Each row of numbers belongs to one of the objects below and depends on some of the facts about them. Some rows are named. Which object is each other row?

Facts:
j985: fibri j718
j623: fibri j322
j156: fibri j537
j408: klizom j78,j300,j392
j764: klizom j629,j305
j413: fibri j790
j174: fibri j78
j614: fibri j375
j376: klizom j44
j250: fibri j233; klizom j305
j822: klizom j173,j745,j770
j651: klizom j974,j624
j322: klizom j510
j901: fibri j173
j326: klizom j817
j809: klizom j480,j510
j967: fibri j875
j611: fibri j809
j742: klizom j623,j980,j501
j103: klizom j800,j890
j919: fibri j210
j285: fibri j275
j497: klizom j745,j955,j325
j601: klizom j44,j980,j806,j242,j955
j875: fibri j739; klizom j22
j439: klizom j19,j305
j837: klizom j564,j156,j251,j985
j592: fibri j78,j251; klizom j817
j60: fibri j275
j864: klizom j22,j325
j108: fibri j890; klizom j267,j180
j304: fibri j44,j174
j216: klizom j629,j702,j718
j873: fibri j320,j976; klizom j304,j295,j386,j757
j58: klizom j173,j708,j770
j746: fibri j408
j321: klizom j269,j939,j739,j467,j9
j649: klizom j304,j180
j164: fibri j133
j109: klizom j269,j467
j397: fibri j44
j890: fibri j295
j233: fibri j634,j700
j786: klizom j858,j976
j22: fibri j54
j430: klizom j232,j976
j279: fibri j117,j823; klizom j54
j320: fibri j976; klizom j295
j935: fibri j537
j800: fibri j133
j857: fibri j980,j216
j789: klizom j128
j876: fibri j325
j790: fibri j501
j621: fibri j267
j18: fibri j745,j727
j107: fibri j467
j471: fibri j361
j695: fibri j727; klizom j264
j823: fibri j269
j995: klizom j180
j384: fibri j471; klizom j857,j242,j624
j909: klizom j526,j800,j985
j210: klizom j304,j935,j78
j390: fibri j133
j375: fibri j22; klizom j996
j634: fibri j250,j700
j883: fibri j764; klizom j392,j702
j467: fibri j655
j251: fibri j592
j117: fibri j279
j44: fibri j592
j827: klizom j173,j901,j60

Some objects and their rows:
j439: [-0.32 -0.93  0.51  1.70  0.36  1.06  0.37 -0.59  0.73 -0.04  1.35 -0.15
  0.95 -2.45  0.66 -3.31  1.17  1.94 -0.88  1.18  0.36  0.99  0.13 -0.30
 -0.47  1.11 -0.77  0.59  0.45 -0.63  0.45  0.29  1.82  0.37]
j19: [ 0.49 -0.54  0.44 -0.65  0.16  1.39  0.89 -1.56  0.44  0.40  1.49  0.60
 -0.69 -1.54  0.19 -1.38 -0.25  1.06 -0.73  1.80 -0.37  1.01  0.10  0.38
  0.45 -0.04 -0.75 -0.10 -0.48 -0.77  1.14  0.88  0.42  0.48]
j233: [-0.03 -1.27 -1.61 -5.03  0.05 -3.93  0.18  0.23  1.15  1.35  0.44 -0.29
 -2.56  0.95  2.79 -0.88 -0.40  0.07 -0.37 -0.08 -0.83  0.51 -0.43 -2.61
  0.47 -1.42  0.34  0.72 -0.38  0.69  0.69 -1.77  2.37  0.26]
j700: [-1.23 -0.96 -1.43 -4.51  0.08 -3.28  0.45  0.28  1.91  1.94  0.75 -0.13
 -3.25  0.55  2.17 -1.31  0.17 -3.01 -0.47  0.80 -1.58  3.16  0.02 -1.89
 -0.25 -1.25  0.71  0.86 -1.36  1.98  0.33 -1.00  3.48  0.74]
j634: [-0.02 -1.25 -1.60 -4.95  0.05 -3.91  0.22  0.25  1.09  1.29  0.34 -0.23
 -2.43  0.88  2.79 -0.79 -0.34  0.14 -0.38 -0.06 -0.82  0.41 -0.45 -2.61
  0.45 -1.45  0.35  0.71 -0.36  0.73  0.64 -1.81  2.40  0.24]
j250: [ 0.26 -1.74 -1.20 -3.61  0.51 -2.30  0.29 -0.09  1.43  1.36  1.17 -1.12
 -2.40 -1.86  2.65 -3.67  0.22  1.08 -1.01  1.46 -1.44  1.52 -0.01 -2.88
 -0.81 -0.70  0.48  1.27 -0.24  0.57  0.89 -0.74  4.08  0.21]
j375: [-1.32 -0.54  2.60  1.69 -0.39 -0.01 -1.64 -0.88  0.73 -0.57  2.70 -0.62
  1.76  1.82 -1.21  0.16  4.06  1.75 -0.84 -0.43 -1.26 -3.28 -0.99  0.21
  0.76  0.67 -1.42  0.71 -2.32  1.62  0.69 -1.80  1.97  2.11]
j537: [-1.22  0.04  0.32  0.96  0.05  0.54  1.13 -0.38  0.73  0.82  0.87  1.12
 -0.20  0.15  0.25 -0.26  0.61 -2.21 -0.56  0.23 -0.01  2.39  0.22  0.90
  0.59  0.50 -0.59 -0.01 -0.46  0.45 -0.04 -0.13  0.95  0.62]
j173: [-1.10  0.42  0.08 -3.43  0.01  1.42 -1.08 -0.58  0.31  1.16  2.80  3.69
 -1.47 -0.57  0.14  1.32 -1.95 -2.92 -0.28 -0.19 -1.49  0.44  0.19  0.10
  3.71  0.70 -0.24 -0.93 -1.50  0.65  0.08  1.23 -0.54  0.14]
j58: [-1.97 -0.21  0.17 -0.28  0.17  0.33 -2.04  1.25  0.55  0.21  2.18  2.47
  1.45 -1.21  1.18 -1.36  0.21 -0.20 -0.34 -1.95 -0.03 -0.63  0.01 -1.09
  2.63  2.19 -0.41  0.08  0.39  0.34 -0.81 -0.35  0.83 -0.17]
j133: [-4.04 -0.61  0.56 -4.47 -0.49  2.60 -0.94 -0.97  1.94 -0.83 -0.48  2.66
 -1.61 -0.20 -2.43 -4.11  1.00 -1.92 -0.60  1.71  2.39  4.44  0.59 -0.13
  0.86 -0.38  0.36  0.01 -1.19  0.13  1.07 -0.46 -2.15  1.95]
j390: [-2.28 -1.01  0.25 -5.04 -0.47  1.77 -1.07 -1.09  0.77 -1.69 -0.95  2.50
 -0.47  0.16 -1.54 -3.41  0.23  2.35 -0.53  0.56  3.41  0.77 -0.03 -1.06
  1.84 -0.55 -0.22 -0.23  0.27 -1.47  1.58 -1.48 -3.61  1.33]
j809: [-1.74 -0.18  0.80  2.16 -0.08 -0.18  0.26  0.25  1.23  0.20  0.66  1.09
  1.49  0.32  0.96 -1.44  2.08 -0.28 -0.41 -0.14  0.11  3.15  0.27  0.49
  0.12  0.76 -0.96  0.29  0.13  0.24 -0.14 -0.74  1.48  0.78]
j974: [-0.37 -0.01 -0.70 -0.20 -0.69 -0.89  1.40 -2.14  0.30  0.10  0.61  0.98
 -1.48  0.18 -0.46  0.10 -0.48 -0.88 -0.08  0.79  0.68  0.65 -0.26  0.46
  0.64 -0.21 -1.45 -0.44 -0.19 -0.04  0.41 -1.29  0.45  0.53]
j857: [ 0.36  0.05 -1.18  0.13 -0.85 -1.34  2.02 -2.59 -0.57 -0.20  0.22  1.18
 -1.46 -0.03 -0.43  0.46 -1.17  0.30 -0.15  0.05  1.29 -1.16 -0.51  0.01
  1.27 -0.01 -1.90 -0.66  0.81 -0.82  0.31 -2.33  0.35  0.07]
j78: [ 0.70  0.12 -1.06 -2.21  0.12  1.20 -1.38 -0.04  0.68  0.60  0.39 -2.01
 -1.76 -2.30 -0.01 -0.93 -1.56 -1.31  1.20 -0.22  0.50  0.28  1.14  2.95
 -1.38 -0.88  1.44 -0.97 -2.89  6.58  0.20  0.26 -0.49  1.83]
j623: [ 0.16 -0.08 -1.12 -0.45 -0.82 -1.24  1.44 -2.37 -0.29 -0.08  0.54  1.06
 -1.68 -0.13 -0.47  0.27 -1.23  0.00 -0.07  0.22  1.09 -0.99 -0.52 -0.07
  1.22  0.03 -1.65 -0.59  0.52 -0.65  0.28 -1.84  0.17  0.11]
j325: [-1.12  0.40 -0.75 -1.68 -0.48  0.20  0.38 -1.75  0.29  0.76  1.92  2.47
 -2.29 -0.78 -0.61  0.65 -1.63 -3.16 -0.18  0.40 -0.50  0.57 -0.02  0.26
  2.24  0.51 -0.95 -0.76 -0.85  0.80 -0.09 -0.19  0.47  0.23]
j291: [-0.64 -0.27  0.10  0.19 -0.09 -0.08  0.37 -0.54  0.48  0.21  0.83  0.90
  0.11  0.37  0.47 -0.43  0.38 -0.06 -0.29  0.01  0.52  0.62 -0.13  0.27
  0.75  0.20 -0.75 -0.05 -0.13 -0.24  0.34 -0.34  0.17  0.53]
j386: [-0.55 -0.37 -0.40 -0.39  0.33  0.16  0.03 -0.52  0.69  0.19 -0.57 -0.04
 -1.93  1.70  0.04  2.45 -0.72 -0.75 -0.34 -1.67 -0.05 -1.66 -0.06  0.90
 -0.18 -0.06  0.72 -0.92 -0.38  1.07  0.24 -0.54 -1.93  0.48]

Which object is each row?
No name comes twice in this set of rows, the named rows included.
[-2.13 -0.12 -0.23 -0.13 -0.02  0.16 -1.96  0.88  0.41  0.22  2.26  2.47
  1.02 -1.51  0.92 -1.49 -0.03 -0.45 -0.23 -1.84  0.08 -1.07 -0.04 -1.27
  2.70  2.29 -0.49  0.02  0.59  0.52 -0.96 -0.67  1.14 -0.26] -> j822
[-2.96 -0.68  0.65 -4.11 -0.25  3.27  0.11 -0.77 -0.14  0.07 -1.19  1.64
 -0.77  0.94 -2.09 -3.44 -0.67  0.59  0.47  1.78  4.60 -0.72 -0.76 -1.22
  3.51 -1.77  0.28 -0.06 -0.60 -1.63  2.56 -0.06 -5.43  1.34] -> j800
[-0.69 -0.84 -0.60  2.98  0.60 -0.50 -0.38  1.21  0.34 -0.69 -1.45 -0.81
  0.77  1.34  1.12  0.92  0.62  2.05 -0.60 -4.14  1.32 -3.77 -0.25 -0.16
 -0.52  1.39  0.57 -0.33  1.88  0.53 -0.66 -2.29 -1.22 -0.17] -> j873
[-2.19 -0.39  0.44  3.26  0.27  0.61  0.81  1.25  0.09  1.25  0.37 -0.50
  1.62  0.31  0.51 -2.53  1.19 -0.75  0.43 -0.15  2.25 -0.57 -0.73 -0.49
  1.47  0.44 -0.41  0.81  0.33 -0.09  0.30 -0.14 -0.07  0.32] -> j103
[ 0.76  0.76 -2.14 -2.66 -1.47 -1.42 -0.17 -2.01 -0.30  0.05  1.11 -0.34
 -1.70 -3.00 -0.53 -2.04 -2.06 -1.16  1.89  0.85  1.85  0.64  0.55  1.89
  0.46 -0.89 -1.37 -0.90 -1.91  5.36 -0.11 -2.18  1.56  1.48] -> j44
[-1.58 -0.26 -1.16  2.34 -0.80 -1.80  0.78 -1.09  0.47 -0.34  0.45  0.36
 -0.45 -0.93 -0.35 -2.10  0.63 -0.66 -0.15 -0.32  1.63  0.09 -0.36 -0.57
 -0.11  1.35 -1.62  0.22  1.18  0.35 -0.77 -2.59  2.26  0.15] -> j742
[-0.65 -0.85  0.41  2.23  0.54  1.96  0.63 -0.63  1.04  0.30  1.63 -0.33
  0.24 -3.20  0.26 -3.93  1.17  0.73 -1.17  1.79 -0.20  2.03  0.41  0.10
 -1.05  1.42 -0.43  0.72 -0.03 -0.21  0.39  0.91  2.55  0.42] -> j764
[-1.83 -0.78 -0.54  2.61  0.73  0.57 -0.44  0.82  1.35  0.01 -0.51 -1.20
 -0.89  0.24  0.07 -0.19  1.00 -1.16 -0.74 -2.28  0.30 -0.92  0.21  0.54
 -1.67  1.54  1.21 -0.07  0.30  1.93 -0.76 -0.80  0.13  0.34] -> j210
[-0.67  0.21  0.02 -3.33 -0.01  0.84 -1.14 -0.57  0.04  0.80  2.45  3.22
 -1.14 -0.55  0.43  1.07 -1.87 -1.37 -0.16 -0.69 -0.88 -0.81 -0.03 -0.34
  3.64  0.66 -0.46 -0.87 -0.84  0.25  0.20  0.65 -0.81  0.02] -> j770
[-0.60  0.16 -1.70 -0.27 -1.11 -1.48  1.36 -2.77  0.03  0.05  0.91  1.27
 -2.79 -0.73 -1.19  0.02 -1.30 -1.67  0.03  0.75  0.82 -0.32 -0.39 -0.02
  0.97  0.28 -1.74 -0.64  0.10  0.33 -0.10 -2.02  1.06  0.17] -> j806
[ 0.12 -0.66 -0.48 -0.49  0.53  1.14  0.42 -1.08  0.53  0.27  0.52 -0.30
 -2.11 -0.38 -0.16  0.48 -0.95 -0.06 -0.68 -0.04 -0.15 -1.22 -0.02  0.63
 -0.23  0.16  0.39 -0.53 -0.44  0.34  0.70  0.50 -0.99  0.38] -> j300
[-0.22 -0.03  0.17 -2.52  0.10  0.65 -1.03 -0.30 -0.23  0.37  1.97  2.82
  0.05 -0.20  1.00  0.95 -1.43  0.52 -0.28 -1.25 -0.34 -1.47 -0.20 -0.48
  3.51  0.63 -0.59 -0.73 -0.13 -0.66  0.34  0.33 -1.18 -0.10] -> j901

Now the same objects, written a new way:
Some objects and their rows:
j827: [-0.82 -0.27  0.24 -1.84  1.98  2.39 -0.97  0.02 -2.27  0.50 -0.89  0.17
  0.00]
j864: [-1.76 -1.56  0.47 -2.60 -0.01  1.19 -0.78 -0.33  0.22 -3.08  1.46 -1.02
  2.49]
j649: [-2.58 -0.28 -0.47 -0.34 -2.58  2.66 -1.80  1.36  1.32  0.63 -2.55 -1.73
  0.29]
j279: [-0.38 -1.10 -0.76 -0.93 -0.14  1.68 -0.45  0.65 -0.81 -0.73  0.59 -0.36
  0.05]
j592: [ 1.44 -5.81  0.35 -1.19 -2.45  0.93 -0.49  0.26 -1.58 -0.79 -2.67  0.31
 -0.89]
j745: [-1.48  0.73  1.35 -0.40  0.84 -0.41  1.09 -0.48 -0.58  0.34  0.06 -0.07
 -0.14]
j19: [ 0.13  0.59 -0.41  0.13 -0.19 -0.92  0.53 -0.68  0.15  0.50 -0.37 -0.29
  0.03]
j655: [-0.12 -0.01  0.90  0.39  0.34 -0.95  0.96  0.19 -0.07  0.72  0.52 -1.45
  0.00]
j611: [ 1.32  0.67  0.34  0.27  0.05 -0.64 -0.34 -0.48  0.68  0.28 -0.52  0.36
  0.10]
j361: [-0.77  0.21  0.35  0.22  0.53 -1.23  0.67  0.17 -0.02  0.23 -0.03 -0.66
 -0.43]
j251: [ 0.46  0.69  0.32  0.21  0.05 -0.74  0.45 -0.06  0.42  0.09 -0.15  0.25
 -0.30]
j61: [ 0.04  0.56  0.37  0.54  0.10 -0.74  0.37 -0.24  0.38  0.19 -0.11  0.23
 -0.18]
j117: [-0.11  0.63  0.18  0.55  0.16 -0.59  0.60 -0.32  0.41 -0.03 -0.11  0.16
 -0.48]
j464: [ 0.08  0.55  0.29  0.48  0.15 -0.67  0.35 -0.29  0.38  0.15 -0.08  0.20
 -0.24]
j817: [ 1.50 -4.24  1.20  0.57 -1.94 -1.21  0.58 -0.73 -0.51 -0.11 -2.91  0.78
 -1.32]
j526: [ 0.25  0.44  0.26  0.52  0.19 -0.71  0.40 -0.14  0.37  0.15  0.19  0.25
 -0.24]
j727: [-0.81  0.32  0.55  0.34 -0.37 -0.74  1.26  0.01 -0.05  0.42  0.55 -0.15
 -0.37]
j164: [ 1.63  0.82  0.31  0.71 -0.18  0.10  0.18 -0.82  0.96  0.12 -0.28  0.34
 -0.16]
j78: [-0.47  0.67  0.27  0.30 -0.34 -0.93  0.36  0.35  0.34  0.33  0.41 -0.18
 -0.81]
j174: [ 0.41  0.68  0.31  0.16  0.00 -0.79  0.45 -0.11  0.39  0.11 -0.30  0.25
 -0.26]

Rows to name:
No name comes twice in this set of rows, the named rows included.
[-2.39  1.11  0.57  0.89 -2.01  0.26 -0.62  0.17  2.35  1.08 -3.20 -1.26
 -0.21] -> j180
[-0.60  0.39  0.18  0.54  0.11 -0.90  0.63  0.18  0.04 -0.04  1.17  0.04
 -1.09] -> j269
[-0.27  0.51  0.62  0.11  0.48 -0.66  0.28 -0.46  0.46 -0.44  0.22  0.18
  0.25] -> j955
[-0.50 -0.77 -3.51 -2.63 -1.60  0.49 -0.55 -1.02 -1.64  0.48 -0.34 -1.38
  0.98] -> j250
[-0.24 -1.11 -0.30 -1.31  0.16  1.46 -0.76  0.76 -0.68 -1.33  1.50 -0.25
  0.91] -> j601
[ 0.46  0.58 -0.17  0.56  0.03 -0.72  0.38 -0.13  0.21  0.23  0.41  0.17
 -0.28] -> j702
[ 1.07  0.23  0.62  0.85  0.63 -0.68  0.90  0.44  0.16  0.56  0.70 -0.95
  0.24] -> j467
[-1.27 -0.97  0.38 -2.25  0.96  1.69 -0.89 -0.13 -0.83 -1.61  0.60 -0.36
  1.50] -> j497
[ 0.99 -0.10 -0.80 -2.58 -0.96  0.56 -0.93  2.55 -1.49  0.04  1.64  0.33
 -0.35] -> j322
[ 1.42  0.62  0.43  0.89  0.01 -0.02  0.08 -0.83  0.84  0.08  0.79 -0.23
 -0.35] -> j857
[-0.07  0.54  0.55  0.28 -0.43 -0.47  0.30 -0.59  0.40  0.19  0.99 -0.27
 -0.92] -> j133
[-0.85  0.07  0.12  0.68  0.94 -1.50 -0.27  0.09  0.03  0.21 -0.25 -0.23
 -0.23] -> j275
[ 0.62 -0.98 -0.63 -0.78 -0.26  2.06 -0.02  0.66 -0.68 -0.47  0.10 -0.03
  0.97] -> j695
[ 0.79  0.65  0.35  0.66  0.01 -0.19  1.14 -0.27  0.52  0.19 -0.62  0.41
  0.41] -> j18
[-1.04 -0.90 -0.99 -0.45 -1.40  1.97 -0.60  0.84 -0.77 -0.35  0.84  1.02
  0.40] -> j320

